Here is a tiny trained network, its code and every weight. The questions are about switching its units off for an input and a class, where a switched-off unit gives its printed mean instead of its output.

import numpy as np


def w(rows, s, z=0):
    codes = np.array(rows[::2]) - 128.0
    scale = np.full(codes.shape[1], s)
    scale[-1] = z or s
    return codes * scale


def f(y):
    return y / 2 * (1 + np.tanh(0.7978845608 * (y + 0.044715 * y**3)))


def log_softmax(a):
    a = a - a.max(-1, keepdims=True)
    return a - np.log(np.exp(a).sum(-1, keepdims=True))


def net(x, mask):
    res = np.array(x, float).reshape(1, 5) / 4 @ E
    y = f(res @ A[0][:, :-1].T + A[0][:, -1])
    res = res + np.where(mask, y, B[0][:, -1]) @ B[0][:, :-1]
    return log_softmax(res[-1] @ U[:, :-1].T + U[:, -1])


A, B = {}, {}
E = w([
[11,185,154,181,51,106],'x0',
[128,128,129,128,129,125],'x1',
[78,162,75,29,111,59],'x2',
[180,117,74,196,130,49],'x3',
[196,254,128,139,172,144],'x4',
],0.0078)
A[0] = w([
[108,160,194,68,127,163,69],'neuron 1',
[97,150,136,196,103,142,77],'neuron 2',
[134,81,159,213,118,169,74],'neuron 3',
[168,96,100,75,144,148,84],'neuron 4',
[229,127,170,65,145,132,81],'neuron 5',
[48,61,104,140,141,132,41],'neuron 6',
[164,86,130,97,166,126,44],'neuron 7',
[115,139,119,83,139,87,62],'neuron 8',
[199,105,119,89,121,115,89],'neuron 9',
[89,181,179,176,89,94,254],'neuron 10',
[147,106,113,91,180,136,70],'neuron 11',
[153,140,155,54,132,180,110],'neuron 12',
[137,201,113,110,155,119,115],'neuron 13',
[84,127,217,115,173,226,98],'neuron 14',
[142,118,163,194,143,170,36],'neuron 15',
[81,146,160,89,124,215,32],'neuron 16',
[170,127,107,216,97,23,36],'neuron 17',
[119,160,81,72,113,115,70],'neuron 18',
[82,138,70,94,180,108,87],'neuron 19',
[129,137,60,98,101,126,53],'neuron 20',
[110,186,185,146,60,90,47],'neuron 21',
[173,217,129,167,92,174,186],'neuron 22',
[97,119,87,78,133,95,57],'neuron 23',
[139,231,127,132,140,151,32],'neuron 24',
[76,152,112,165,102,149,77],'neuron 25',
[139,201,139,132,123,120,92],'neuron 26',
[154,112,97,200,140,81,100],'neuron 27',
[124,108,139,205,177,165,61],'neuron 28',
[134,177,133,47,94,52,51],'neuron 29',
[171,120,192,179,90,254,67],'neuron 30',
[135,119,106,221,168,80,154],'neuron 31',
[117,135,139,112,123,169,74],'neuron 32',
[173,176,193,118,117,99,62],'neuron 33',
[142,204,154,140,152,130,109],'neuron 34',
[108,147,98,77,138,98,78],'neuron 35',
[175,196,151,125,112,127,37],'neuron 36',
[102,30,130,125,58,116,65],'neuron 37',
[134,192,78,125,154,155,79],'neuron 38',
[92,158,169,159,100,104,49],'neuron 39',
[87,162,119,149,82,142,63],'neuron 40',
[143,169,142,135,154,134,28],'neuron 41',
],0.012,0.0075)
B[0] = w([
[98,163,62,72,152,87,155],'neuron 1',
[164,123,99,137,110,161,156],'neuron 2',
[58,201,191,162,74,121,171],'neuron 3',
[145,76,63,177,95,187,156],'neuron 4',
[170,106,94,150,103,161,176],'neuron 5',
[102,70,128,169,170,131,158],'neuron 6',
[120,132,57,207,135,236,144],'neuron 7',
[81,190,144,154,78,170,139],'neuron 8',
[117,101,99,136,96,145,154],'neuron 9',
[233,84,103,120,93,127,247],'neuron 10',
[133,103,84,151,96,172,144],'neuron 11',
[133,100,77,110,103,119,161],'neuron 12',
[80,69,162,129,128,118,162],'neuron 13',
[91,170,70,43,145,92,190],'neuron 14',
[87,166,165,155,64,149,152],'neuron 15',
[90,140,49,94,143,124,156],'neuron 16',
[38,177,2,75,171,88,174],'neuron 17',
[92,166,155,165,83,139,152],'neuron 18',
[105,170,166,139,64,187,151],'neuron 19',
[53,153,117,125,83,163,133],'neuron 20',
[188,91,53,163,119,218,164],'neuron 21',
[115,70,180,110,114,113,210],'neuron 22',
[53,181,205,164,103,171,153],'neuron 23',
[38,86,149,164,170,105,161],'neuron 24',
[184,101,79,155,122,167,152],'neuron 25',
[101,70,127,143,114,120,154],'neuron 26',
[60,137,87,70,98,140,163],'neuron 27',
[79,205,162,157,66,149,155],'neuron 28',
[93,193,160,155,47,136,169],'neuron 29',
[80,165,141,141,51,127,196],'neuron 30',
[115,120,88,63,100,80,184],'neuron 31',
[94,131,93,108,130,120,127],'neuron 32',
[50,96,127,150,127,150,135],'neuron 33',
[59,59,158,138,167,131,167],'neuron 34',
[98,179,160,160,51,135,152],'neuron 35',
[50,110,136,142,180,159,142],'neuron 36',
[36,33,199,152,207,113,182],'neuron 37',
[79,66,172,142,164,137,146],'neuron 38',
[170,94,52,181,122,165,149],'neuron 39',
[191,107,54,149,124,194,151],'neuron 40',
[46,117,106,173,169,164,127],'neuron 41',
],0.0088,0.011)
U = w([
[94,185,168,147,23,135,127],'0',
[182,75,51,168,95,188,100],'1',
[54,29,173,134,181,113,95],'2',
[83,170,29,1,131,86,79],'3',
[145,98,145,79,74,109,255],'4',
[244,145,215,71,151,65,168],'5',
[192,237,189,187,235,151,83],'6',
[204,198,190,147,158,125,80],'7',
],0.0098,0.02)

Each question gives the input, the list of numbers given to net, and the class t.
The units are the neurons (one row each of A and B). Each row of codes is followed by its name. A weight is (code - 128) times the scale printed after its matrix; where a second scale follows, it is the last column's (A, B and U).
mask holds one flag per neuron, in row order. A switched-off neuron (its flag False) gives its mean, the last column of its row in B, instead of its output. The means were averaged over made-up inputs and are rounded, as every weight is.
A unit's drop is (log p(t) with every unit on - log p(t) with that unit switched off) / (log p(t) with every unit on - log p(t) with every unit switched off).
The circuit of an input: a set's keep is (log p(t) with only the set's units on - log p(t) with every unit switched off) / (log p(t) with every unit on - log p(t) with every unit switched off). Starting from the 12 units with the biggest drops (on a tie, the unit counted first), units are removed one at a time, each time the one whose removal leaves the highest keep (on an exact tie, the one counted first), for as long as the keep stays at least 0.8.
units of the circuit, in order: the units of the circuit, biggest drop first
most important unit: the unit with the biggest drop
k most important neurons: the k neurons with the biggest drops, biggest first
drop of u: that unit's drop, to one decimal
input [-3,-2,6,3,7], class 2: units of the circuit, in order : [neuron 38; neuron 13; neuron 24]
input [-4,7,-7,8,1], class 3: most important unit : neuron 17
input [0,3,-5,4,-5], class 0: 2 most important neurons : [neuron 3; neuron 28]
input [2,-6,5,-6,7], class 2: units of the circuit, in order : [neuron 24; neuron 34]
input [-5,-1,-6,-6,-3], class 0: units of the circuit, in order : [neuron 30; neuron 3]
input [-7,5,1,6,3], class 1: units of the circuit, in order : [neuron 5; neuron 7]
input [2,-2,-7,6,8], class 2: 3 most important neurons : [neuron 34; neuron 22; neuron 24]
input [6,-2,1,-8,6], class 3: 3 most important neurons : [neuron 14; neuron 1; neuron 16]
input [-8,0,2,-7,8], class 1: 2 most important neurons : [neuron 5; neuron 4]
input [-6,1,-6,7,3], class 3: 2 most important neurons : [neuron 17; neuron 31]
input [-3,-7,-7,8,-2], class 3: 2 most important neurons : [neuron 17; neuron 31]
input [3,7,-7,-8,-6], class 3: 3 most important neurons : [neuron 14; neuron 16; neuron 1]
input [4,6,1,-7,-8], class 2: 2 most important neurons : [neuron 37; neuron 6]
input [2,-1,1,8,3], class 3: units of the circuit, in order : [neuron 17]
input [5,-6,-3,2,-7], class 2: 2 most important neurons : [neuron 37; neuron 6]
input [0,-6,7,-1,3], class 0: drop of neuron 27 : 0.0
input [-3,-2,-8,6,0], class 0: drop of neuron 3 : 0.1
input [-5,2,-2,1,0], class 1: drop of neuron 39 : -0.1
